Moves between objects:
!: Tib->Tov, Zup->Kas, Mek->Viz, Dep->Bul, Mim->Nul, Guf->Tul, Zak->Bof, Zaz->Luf, Pup->Ros, Vez->Dap, Gen->Mek, Gul->Tiz, Dos->Dis, Tul->Zik, Biz->Zup, Per->Vel, Vom->Dod, Kod->Led, Mif->Vez, Vel->Sot, Sal->Zun, Tov->Gov, Gat->Zuf, Kap->Daf, Tiz->Bod, Reb->Sud, Mab->Zaz, Sar->Muz, Siv->Gub, Mos->Zak, Sib->Zod, Dod->Dob, Fub->Sal, Bul->Rav, Bez->Sar, Dis->Dev, Pem->Kop, Lak->Kod, Dig->Sib, Boz->Fad, Sil->Siv, Sud->Bok, Kop->Big, Zev->Boz, Ros->Nov, Lem->Gat, Nul->Bag, Der->Kap
%: Tib->Mab, Zup->Sal, Dev->Bod, Rav->Zuf, Mek->Siv, Dep->Lem, Bod->Dev, Nov->Bof, Zod->Dob, Bof->Nov, Kas->Zun, Mim->Guf, Guf->Mim, Sot->Big, Viz->Gub, Zak->Ros, Zaz->Tov, Pup->Mos, Muz->Dap, Vez->Sar, Gen->Sil, Gul->Dos, Dos->Gul, Tul->Nul, Daf->Fad, Biz->Fub, Dob->Zod, Big->Sot, Per->Pem, Vom->Dig, Fad->Daf, Kod->Sud, Mif->Bez, Vel->Kop, Sal->Zup, Dap->Muz, Luf->Gov, Zik->Bag, Tov->Zaz, Gat->Bul, Kap->Boz, Tiz->Dis, Reb->Lak, Gov->Luf, Bag->Zik, Mab->Tib, Sar->Vez, Siv->Mek, Mos->Pup, Zun->Kas, Bok->Led, Sib->Dod, Dod->Sib, Zuf->Rav, Fub->Biz, Bul->Gat, Bez->Mif, Dis->Tiz, Pem->Per, Lak->Reb, Dig->Vom, Boz->Kap, Sil->Gen, Sud->Kod, Kop->Vel, Zev->Der, Ros->Zak, Led->Bok, Lem->Dep, Gub->Viz, Nul->Tul, Der->Zev
§: Zup->Biz, Dev->Dis, Rav->Bul, Mek->Gen, Bod->Tiz, Nov->Ros, Zod->Sib, Bof->Zak, Kas->Zup, Sot->Vel, Viz->Mek, Zak->Mos, Zaz->Mab, Muz->Sar, Vez->Mif, Tul->Guf, Daf->Kap, Dob->Dod, Big->Kop, Fad->Boz, Kod->Lak, Vel->Per, Sal->Fub, Dap->Vez, Luf->Zaz, Zik->Tul, Tov->Tib, Gat->Lem, Kap->Der, Tiz->Gul, Gov->Tov, Bag->Nul, Sar->Bez, Siv->Sil, Zun->Sal, Bok->Sud, Sib->Dig, Dod->Vom, Zuf->Gat, Bul->Dep, Dis->Dos, Boz->Zev, Sud->Reb, Kop->Pem, Ros->Pup, Led->Kod, Gub->Siv, Nul->Mim
~: Tib->Gen, Zup->Ros, Dev->Dob, Rav->Dev, Mek->Sud, Dep->Dos, Bod->Zod, Nov->Big, Bof->Sot, Kas->Nov, Mim->Zev, Guf->Der, Viz->Bok, Zak->Vel, Zaz->Siv, Pup->Pem, Gen->Reb, Gul->Dig, Dos->Vom, Tul->Kap, Daf->Muz, Biz->Pup, Fad->Dap, Sal->Zak, Luf->Gub, Zik->Daf, Tov->Mek, Gat->Tiz, Kap->Sar, Tiz->Sib, Gov->Viz, Bag->Fad, Mab->Sil, Siv->Kod, Mos->Per, Zun->Bof, Zuf->Bod, Fub->Mos, Bul->Dis, Dis->Dod, Boz->Vez, Sil->Lak, Zev->Mif, Ros->Kop, Lem->Gul, Gub->Led, Nul->Boz, Der->Bez
*: Tib->Fub, Zup->Tul, Dev->Gub, Rav->Luf, Mek->Zak, Dep->Mab, Bod->Viz, Nov->Daf, Zod->Bok, Bof->Fad, Kas->Zik, Mim->Lem, Guf->Dep, Sot->Dap, Viz->Bof, Zak->Boz, Zaz->Zup, Pup->Der, Muz->Dob, Vez->Sib, Gen->Mos, Gul->Gen, Dos->Sil, Tul->Bul, Daf->Dev, Biz->Guf, Dob->Led, Big->Muz, Per->Mif, Vom->Lak, Fad->Bod, Kod->Kop, Mif->Dig, Vel->Vez, Sal->Nul, Dap->Zod, Luf->Kas, Zik->Rav, Tov->Sal, Gat->Tov, Kap->Dis, Tiz->Mek, Reb->Per, Gov->Zun, Bag->Zuf, Mab->Biz, Sar->Dod, Siv->Ros, Mos->Zev, Zun->Bag, Bok->Sot, Sib->Sud, Dod->Kod, Zuf->Gov, Fub->Mim, Bul->Zaz, Bez->Vom, Dis->Siv, Pem->Bez, Lak->Pem, Dig->Reb, Boz->Tiz, Sil->Pup, Sud->Vel, Kop->Sar, Zev->Gul, Ros->Kap, Led->Big, Lem->Tib, Gub->Nov, Nul->Gat, Der->Dos
^: Dev->Rav, Mek->Tov, Bod->Zuf, Nov->Kas, Zod->Bod, Bof->Zun, Sot->Bof, Viz->Gov, Zak->Sal, Pup->Biz, Muz->Daf, Vez->Boz, Gen->Tib, Gul->Lem, Dos->Dep, Daf->Zik, Dob->Dev, Big->Nov, Per->Mos, Vom->Dos, Fad->Bag, Kod->Siv, Mif->Zev, Vel->Zak, Dap->Fad, Kap->Tul, Tiz->Gat, Reb->Gen, Sar->Kap, Siv->Zaz, Mos->Fub, Bok->Viz, Sib->Tiz, Dod->Dis, Bez->Der, Dis->Bul, Pem->Pup, Lak->Sil, Dig->Gul, Boz->Nul, Sil->Mab, Sud->Mek, Kop->Ros, Zev->Mim, Ros->Zup, Led->Gub, Gub->Luf, Der->Guf

In the rows, 24 stands for zero.

The rows follow the links: the fewer symbols apart two objects are, the more alike their rows tend to be.

Named rows; a name shown again gets a slightly different row:
Siv: 21 23 16 22 8 34 17 35 25 39 24 31 29 20 24 17 25 17 37 27 14 19 26 31 18 26 20 13 18 19 40 32 15 21 37 17 9 29 23 23 20 20 25 15 23 7 16 36 18 25 26 26 23 28 24 14 26 20 21
Mif: 17 18 19 17 44 17 16 22 24 20 22 28 29 29 34 28 22 31 14 21 32 28 28 13 32 20 27 32 30 27 13 13 34 35 11 22 36 27 26 27 31 33 16 24 26 39 20 15 17 22 23 32 31 23 14 34 21 23 26
Sot: 25 8 26 35 33 21 14 6 31 19 28 15 23 34 34 29 20 29 31 17 26 23 20 29 35 22 27 31 28 22 14 18 34 43 24 23 28 23 27 16 7 28 26 21 18 26 27 15 20 21 27 22 29 13 23 21 29 18 24
Kod: 11 13 15 28 21 27 6 30 33 36 27 32 31 33 33 20 22 23 40 23 18 22 27 24 26 19 25 24 20 24 39 26 25 33 28 13 13 36 26 18 17 18 23 13 19 13 20 29 13 24 24 32 29 22 16 16 24 19 16
Dev: 23 26 23 35 11 25 23 33 33 26 29 25 25 34 20 16 14 14 31 22 20 27 19 21 19 14 31 21 19 25 30 31 27 12 28 26 11 17 20 15 18 15 22 14 17 15 33 22 23 21 13 20 8 27 32 13 31 19 28
Tul: 26 34 23 20 11 35 39 39 15 17 20 23 20 23 4 20 24 27 12 24 27 20 28 29 12 23 26 13 26 24 26 30 22 14 20 28 27 20 26 33 27 14 20 25 27 30 33 33 38 32 25 20 9 33 28 18 22 26 26
Vom: 11 25 15 17 31 21 5 34 30 35 23 40 31 26 34 22 19 20 23 26 28 28 29 5 21 20 27 29 25 26 33 22 28 19 19 17 18 29 29 26 31 22 14 13 24 26 18 27 11 25 11 36 27 29 19 26 23 20 22
Dis: 15 34 18 23 18 29 20 44 22 27 22 35 29 30 17 14 19 13 29 28 22 24 19 14 11 19 25 19 16 27 37 30 24 7 27 20 18 26 18 26 32 19 19 13 21 17 31 34 16 28 13 30 13 34 23 15 25 19 24
Bof: 36 13 29 39 27 19 30 4 30 15 28 7 18 26 26 33 24 29 29 15 22 21 25 41 34 25 26 26 25 21 15 17 24 38 25 28 26 22 26 16 6 23 27 28 19 26 30 18 30 20 31 15 26 16 27 23 29 24 27
Mek: 29 25 27 22 25 16 19 7 16 30 25 15 25 14 34 18 32 18 38 33 15 22 14 35 33 28 12 25 12 23 30 16 17 25 37 19 28 33 17 23 28 37 32 34 19 11 18 23 15 19 27 23 34 23 18 33 19 23 20
Sil: 17 31 15 10 22 27 13 36 22 41 19 36 37 11 30 24 21 25 25 29 19 25 36 16 17 29 20 17 29 22 35 31 14 20 27 21 14 28 31 28 27 23 32 25 31 12 2 35 20 28 26 34 22 25 18 26 19 27 21
Big: 18 5 19 36 21 32 19 21 37 29 25 22 24 35 28 30 20 24 29 13 22 23 26 33 29 20 33 24 28 23 24 25 30 40 27 22 17 25 31 15 6 14 24 9 19 21 26 26 24 25 25 25 21 14 25 12 29 19 26
Dep: 23 40 21 12 19 26 28 41 16 28 20 33 25 14 17 17 22 18 13 29 25 26 30 12 9 26 23 19 25 21 28 31 12 5 25 25 18 18 24 30 37 23 25 22 33 18 18 27 29 30 22 26 19 31 25 25 23 29 23
Gov: 33 31 33 27 15 20 35 11 24 22 26 11 18 13 18 25 26 15 33 28 15 22 14 36 25 29 16 22 13 20 27 28 13 15 37 28 18 18 21 14 21 25 31 35 22 11 25 23 29 19 29 12 23 23 32 22 28 26 23
Per: 25 11 21 19 38 18 12 13 24 27 20 24 26 24 41 34 29 35 19 23 28 25 29 20 32 25 24 32 31 22 17 15 30 40 14 19 32 30 30 27 26 32 25 25 22 30 12 19 17 23 29 32 35 13 16 34 20 22 21
Tib: 30 35 25 8 26 17 32 20 15 28 19 23 26 1 23 22 32 24 22 33 17 23 26 23 24 35 15 21 21 24 26 26 10 13 26 28 27 25 24 30 34 31 32 39 31 16 6 26 26 22 31 24 28 23 25 34 16 33 19
Guf: 24 36 20 10 17 32 31 42 15 20 20 32 21 14 11 24 23 27 5 25 28 21 37 14 10 27 24 18 33 22 21 33 20 14 15 32 27 21 26 32 31 19 22 24 32 31 18 27 37 34 29 23 18 30 25 24 20 29 27
Zup: 27 26 26 23 4 37 38 35 15 20 20 21 20 17 8 23 28 28 17 24 20 18 31 40 15 28 21 13 29 17 27 33 16 26 31 29 24 23 29 27 23 16 28 27 27 21 25 34 36 30 32 17 15 26 29 18 18 28 23
Zik: 29 31 29 33 10 32 40 33 31 15 27 19 18 26 6 24 17 22 15 17 23 19 24 30 17 19 30 16 27 24 19 35 22 15 26 34 19 14 24 21 20 12 26 17 25 28 42 26 38 28 23 13 9 29 34 15 29 27 29
Zaz: 28 32 25 21 4 34 32 34 16 33 24 23 23 14 13 17 28 17 30 31 14 22 25 33 13 31 20 12 19 17 37 33 11 14 34 26 14 24 23 23 25 18 29 27 27 9 19 33 27 26 31 19 18 31 27 16 22 28 20
Daf: 21 21 24 35 15 34 28 32 33 16 25 23 18 36 17 24 19 22 19 11 24 19 25 26 19 14 37 22 28 24 21 32 33 24 23 29 15 16 29 19 14 12 20 10 18 32 44 21 31 25 18 17 11 24 33 9 30 20 25

Each walk starts at a row. The symbols on each line, taken left to right, move it on to the next object.
Each answer is a row, close to the row of the object it stands for.
24 34 21 12 13 32 27 36 19 33 21 30 27 10 18 22 28 25 23 31 22 23 32 21 14 33 18 12 23 17 31 35 8 11 25 23 13 22 26 27 30 21 33 33 35 12 9 36 28 27 30 25 21 28 24 26 19 30 25
* 27 29 19 14 13 35 29 34 14 26 20 29 23 13 15 28 31 31 7 24 21 21 37 27 14 34 17 15 32 18 23 33 14 25 20 25 23 21 29 31 25 15 30 29 33 22 11 29 36 30 34 22 22 27 26 29 17 31 25
~ ! 21 11 18 25 9 43 24 35 22 25 21 26 26 30 17 29 26 32 20 16 24 15 36 40 18 27 24 13 30 17 28 29 23 44 26 20 23 29 30 26 10 12 26 22 24 23 21 37 30 32 35 23 21 22 24 14 21 24 21
31 21 33 35 24 16 25 6 32 27 30 10 22 21 29 26 27 17 39 26 12 25 13 34 34 23 21 29 12 24 24 23 20 21 35 25 17 19 18 15 15 27 30 27 18 15 28 17 20 16 24 16 27 15 28 24 30 22 22
% * 29 11 24 39 8 34 28 26 33 23 24 20 25 32 17 26 21 29 27 12 21 18 30 37 21 19 29 20 27 20 25 33 24 34 29 27 14 21 32 17 5 9 28 15 20 20 30 29 31 28 28 16 14 16 35 12 30 26 26
% * * 25 29 33 39 28 9 30 12 30 18 30 17 18 26 27 17 18 13 33 25 22 29 5 20 31 17 27 32 13 29 23 20 26 11 27 26 22 17 12 16 23 30 25 24 19 22 37 14 19 18 14 18 25 21 31 23 34 18 24
36 24 31 21 19 24 35 15 12 15 23 12 14 12 15 25 31 28 19 28 17 18 24 38 26 33 16 20 25 19 14 25 17 29 28 29 36 22 19 28 23 28 31 41 26 24 22 23 35 27 40 15 25 23 24 28 17 31 20
~ ~ 24 9 26 28 38 20 13 10 27 22 24 17 27 31 37 28 25 36 27 19 25 21 22 31 34 25 20 30 28 19 17 9 30 47 21 20 37 32 27 24 17 31 20 28 22 30 24 20 15 24 26 27 33 16 15 29 20 22 20
% § 17 10 11 18 32 30 8 30 26 28 21 36 30 28 36 31 21 36 17 19 28 22 37 21 24 27 27 24 36 19 24 21 31 42 16 18 23 30 37 27 18 21 23 18 24 26 10 28 19 28 25 34 28 16 17 26 20 22 24
22 13 22 28 34 15 9 9 30 30 25 22 27 27 38 26 24 22 37 28 20 25 18 27 34 25 18 33 16 24 28 14 29 36 31 14 28 35 18 20 18 37 22 21 18 18 20 20 6 17 22 29 35 17 14 28 22 20 18
% ! % 27 12 27 36 28 14 15 5 37 28 30 18 26 30 37 25 24 20 39 20 20 26 15 27 37 21 27 29 15 25 25 16 29 32 29 20 18 28 21 13 12 33 26 20 17 17 24 19 13 18 20 23 33 13 25 20 32 16 23
^ § ^ 33 32 30 21 18 21 33 17 14 22 22 15 21 7 17 19 31 17 32 34 16 21 17 38 22 30 17 16 18 22 29 23 9 15 34 27 28 22 20 26 29 30 32 38 31 14 21 26 26 23 31 17 24 26 25 29 21 30 22
12 21 15 27 23 20 10 33 30 31 26 38 31 34 31 22 17 18 30 23 26 28 19 12 21 15 25 25 21 28 37 19 32 24 25 14 19 33 25 21 27 21 13 8 17 20 28 26 10 25 11 35 24 29 18 15 29 20 24
! % % 16 20 24 36 20 22 15 29 36 28 31 30 25 38 31 21 14 15 33 17 25 27 20 16 23 13 33 29 18 26 31 27 29 20 24 23 11 23 23 14 15 19 17 8 16 21 33 24 13 20 11 22 18 25 25 11 35 17 23
% 21 18 28 37 35 12 19 13 32 24 32 21 22 37 35 22 19 16 36 22 21 32 13 20 33 15 31 34 19 30 21 15 35 23 23 16 21 23 13 17 20 30 18 15 16 28 35 13 13 16 11 28 26 18 22 24 29 18 24
13 5 14 29 22 34 11 30 27 25 24 29 31 37 30 27 22 33 26 18 26 17 33 30 25 22 28 20 33 21 30 20 33 46 26 15 24 32 33 23 13 17 20 13 19 24 21 30 18 27 27 31 26 18 20 19 23 18 22
^ § % 27 20 20 10 37 20 20 16 19 22 18 20 25 16 30 29 27 38 14 26 27 22 35 26 29 34 15 30 34 23 14 16 23 39 19 24 36 26 29 28 25 32 28 36 28 31 5 19 24 24 35 28 36 20 16 37 18 30 24
~ ! * 16 14 24 29 42 16 14 15 26 17 22 22 22 38 32 24 20 28 21 21 28 25 20 21 33 16 28 32 29 29 16 11 40 37 18 16 40 34 22 23 25 33 13 22 20 41 35 17 15 23 21 29 31 25 16 28 23 20 23
16 22 18 24 16 38 26 46 21 15 19 27 26 33 7 18 21 28 11 16 31 18 29 21 14 17 27 16 33 27 25 26 31 26 21 23 31 26 26 28 24 14 13 14 25 36 39 33 30 30 18 26 15 33 25 15 23 23 27
~ § ! 14 16 14 29 28 29 9 37 29 18 21 28 31 41 26 23 17 24 16 15 29 23 27 18 24 17 32 25 30 23 26 21 38 36 17 17 27 29 27 25 21 19 11 9 17 33 30 27 20 26 15 31 21 25 18 16 24 20 22
§ * ^ 13 34 17 11 25 24 18 42 18 34 25 41 34 21 23 19 20 20 20 29 25 29 28 1 12 21 26 22 27 25 32 29 21 8 17 21 16 24 25 32 38 22 19 18 27 20 15 29 21 25 15 32 21 30 23 25 21 23 24
23 19 13 9 22 34 18 36 21 30 17 32 29 21 25 29 27 36 14 19 29 23 45 20 19 32 24 20 38 18 24 27 21 34 19 24 21 26 36 31 23 16 26 26 31 25 5 32 28 31 31 30 28 20 18 24 18 28 20
% ! 29 13 25 22 28 19 26 8 16 16 18 13 19 21 22 28 30 34 22 21 23 17 23 43 34 30 16 25 28 23 14 15 26 44 26 21 40 28 25 25 18 28 25 36 23 27 23 20 27 24 36 22 32 19 19 29 19 27 23
* ~ * 18 21 24 27 39 13 12 17 24 27 24 25 27 35 37 20 22 19 32 24 26 29 15 18 30 19 27 32 17 30 25 11 37 23 21 13 33 28 15 23 27 35 15 19 18 29 28 16 8 19 14 30 33 25 17 29 24 19 22
